Here is a tiny trained network, its code and every weight. The questions are about switching its units off for an input and a target symbol, where a switched-off unit gives its printed mean instead of its output.

import numpy as np


def w(rows, s, z=0):
    codes = np.array(rows[::2]) - 128.0
    scale = np.full(codes.shape[1], s)
    scale[-1] = z or s
    return codes * scale


def f(y):
    return y / 2 * (1 + np.tanh(0.7978845608 * (y + 0.044715 * y**3)))


def softmax(a):
    e = np.exp(a - a.max(-1, keepdims=True))
    return e / e.sum(-1, keepdims=True)


def log_softmax(a):
    a = a - a.max(-1, keepdims=True)
    return a - np.log(np.exp(a).sum(-1, keepdims=True))


def net(x, mask):
    ids = ['αγηθμξπστφψ'.index(c) for c in x.split()]
    T = len(ids)
    res = E[ids] + P[:T]
    q, k, v = (res @ M[0].T for M in (Q, K, V))
    z = softmax(np.where(np.tri(T) > 0, q @ k.T / 2**0.5, -1e9)) @ v
    res = res + np.where(mask[0], z, O[0][:, -1]) @ O[0][:, :-1]
    y = f(res @ A[0][:, :-1].T + A[0][:, -1])
    res = res + np.where(mask[1:25], y, B[0][:, -1]) @ B[0][:, :-1]
    return log_softmax(res[-1] @ U[:, :-1].T + U[:, -1])


Q, K, V, O, A, B = {}, {}, {}, {}, {}, {}
E = w([
[141,83,135,80],'α',
[161,115,149,124],'γ',
[143,73,133,64],'η',
[183,157,169,176],'θ',
[141,151,153,178],'μ',
[110,57,114,77],'ξ',
[110,87,121,160],'π',
[89,91,124,188],'σ',
[130,95,133,124],'τ',
[93,52,102,120],'φ',
[157,141,162,251],'ψ',
],0.015)
P = w([
[115,253,83,104],'0',
[188,61,178,125],'1',
[207,123,17,115],'2',
[210,37,176,153],'3',
[148,157,32,136],'4',
[205,56,187,208],'5',
[115,115,52,130],'6',
[211,55,186,182],'7',
],0.012)
Q[0] = w([
[157,46,191,152],'head 1',
[97,132,246,107],'head 1',
],0.013)
K[0] = w([
[58,253,160,103],'head 1',
[155,147,164,40],'head 1',
],0.014)
V[0] = w([
[210,168,165,97],'head 1',
[163,176,132,249],'head 1',
],0.016)
O[0] = w([
[65,57,252,20,139],'head 1',
[216,209,122,30,252],'head 1',
],0.012)
A[0] = w([
[126,127,136,107,27],'neuron 1',
[147,180,118,68,241],'neuron 2',
[63,146,27,151,133],'neuron 3',
[205,107,168,160,255],'neuron 4',
[165,151,39,136,156],'neuron 5',
[97,80,213,145,113],'neuron 6',
[136,148,178,103,97],'neuron 7',
[165,136,184,148,103],'neuron 8',
[147,168,64,123,132],'neuron 9',
[73,88,153,166,62],'neuron 10',
[158,183,88,114,85],'neuron 11',
[103,149,130,86,53],'neuron 12',
[97,158,102,130,151],'neuron 13',
[96,70,131,82,107],'neuron 14',
[57,100,245,129,121],'neuron 15',
[81,214,45,99,150],'neuron 16',
[180,147,109,97,189],'neuron 17',
[96,163,136,126,206],'neuron 18',
[143,113,117,109,74],'neuron 19',
[134,106,180,119,136],'neuron 20',
[70,136,110,89,126],'neuron 21',
[170,162,142,184,219],'neuron 22',
[45,123,25,67,5],'neuron 23',
[115,158,38,136,139],'neuron 24',
],0.013,0.0063)
B[0] = w([
[162,187,143,133,131],'neuron 1',
[64,112,119,205,253],'neuron 2',
[104,72,144,31,145],'neuron 3',
[82,97,53,78,204],'neuron 4',
[164,152,145,68,188],'neuron 5',
[224,116,146,114,155],'neuron 6',
[96,119,160,167,170],'neuron 7',
[106,143,140,76,156],'neuron 8',
[207,117,153,112,182],'neuron 9',
[99,215,136,202,152],'neuron 10',
[191,162,120,198,199],'neuron 11',
[209,162,69,154,146],'neuron 12',
[150,93,197,134,130],'neuron 13',
[103,146,154,150,139],'neuron 14',
[212,180,164,97,155],'neuron 15',
[142,3,101,96,174],'neuron 16',
[59,146,126,140,232],'neuron 17',
[173,42,139,147,131],'neuron 18',
[126,197,125,123,140],'neuron 19',
[45,122,163,158,147],'neuron 20',
[93,156,181,172,129],'neuron 21',
[113,105,112,84,169],'neuron 22',
[80,173,95,67,136],'neuron 23',
[59,164,211,154,153],'neuron 24',
],0.0075,0.028)
U = w([
[163,166,185,167,58],'α',
[102,174,189,87,19],'γ',
[159,153,180,147,113],'η',
[75,248,127,171,74],'θ',
[121,114,113,254,252],'μ',
[29,112,119,128,235],'ξ',
[170,119,166,63,109],'π',
[195,78,129,85,129],'σ',
[89,51,42,177,232],'τ',
[103,75,68,45,155],'φ',
[229,196,63,131,111],'ψ',
],0.0084,0.0038)

Each question gives the input, a string of symbols that net reads in full, and the target symbol t.
The units are the heads (2 rows each of Q, K, V and O) and the neurons (one row each of A and B). Each row of codes is followed by its name. A weight is (code - 128) times the scale printed after its matrix; where a second scale follows, it is the last column's (O, A, B and U).
mask holds one flag per unit, heads first, then neurons. A switched-off unit (its flag False) gives its mean, the last column of its rows in O or B, instead of its output. The means were averaged over made-up inputs and are rounded, as every weight is.
A unit's drop is (log p(t) with every unit on - log p(t) with that unit switched off) / (log p(t) with every unit on - log p(t) with every unit switched off).
The circuit of an input: a set's keep is (log p(t) with only the set's units on - log p(t) with every unit switched off) / (log p(t) with every unit on - log p(t) with every unit switched off). Starting from the 12 units with the biggest drops (on a tie, the unit counted first), units are removed one at a time, each time the one whose removal leaves the highest keep (on an exact tie, the one counted first), for as long as the keep stays at least 0.8.
units of the circuit, in order: the units of the circuit, biggest drop first
top k neurons: the k neurons with the biggest drops, biggest first
drop of u: that unit's drop, to one decimal
input φ ψ μ π π ξ ψ η, target τ: units of the circuit, in order : (head 1)
input π ψ π η, target φ: units of the circuit, in order : (neuron 11; neuron 4)
input ψ α η σ, target θ: top 3 neurons : (neuron 2; neuron 17; neuron 16)
input ψ γ φ σ ξ ψ, target θ: units of the circuit, in order : (head 1; neuron 16; neuron 2; neuron 17)
input ψ σ π ψ φ φ ξ θ, target θ: units of the circuit, in order : (head 1; neuron 2; neuron 17; neuron 16)
input η π π ψ π μ, target α: units of the circuit, in order : (head 1; neuron 15; neuron 10; neuron 6)
input σ ψ π ψ μ φ ξ μ, target ψ: units of the circuit, in order : (head 1; neuron 2)
input ξ θ ψ θ η ψ ξ γ, target μ: top 2 neurons : (neuron 10; neuron 5)
input ψ π ψ ψ φ, target ψ: top 2 neurons : (neuron 11; neuron 12)
input φ π φ τ σ, target φ: top 2 neurons : (neuron 3; neuron 16)
input γ σ φ γ ξ η, target π: top 3 neurons : (neuron 2; neuron 15; neuron 6)
input ψ ψ ψ ψ μ σ φ τ, target θ: top 3 neurons : (neuron 2; neuron 17; neuron 16)
input η σ γ ξ σ ξ, target α: top 4 neurons : (neuron 15; neuron 10; neuron 6; neuron 2)
input ξ μ ξ π γ φ, target μ: units of the circuit, in order : (head 1; neuron 10)
input π θ ψ α σ, target ψ: top 2 neurons : (neuron 11; neuron 5)
input θ ψ ψ ξ τ, target ψ: units of the circuit, in order : (head 1; neuron 11)
input τ ξ ψ φ φ, target ψ: top 2 neurons : (neuron 11; neuron 4)
input σ ψ α ψ θ ψ η, target ψ: top 2 neurons : (neuron 12; neuron 11)
input γ τ σ ξ σ μ, target π: top neuron : (neuron 2)
input ψ γ φ ψ π α σ, target σ: top 3 neurons : (neuron 16; neuron 9; neuron 5)
input ξ ψ ψ ξ μ ψ μ η, target μ: drop of head 1 : 1.2
input μ ξ ψ α, target ξ: drop of head 1 : 0.2
input φ γ ψ γ η, target ψ: drop of neuron 6 : -0.1
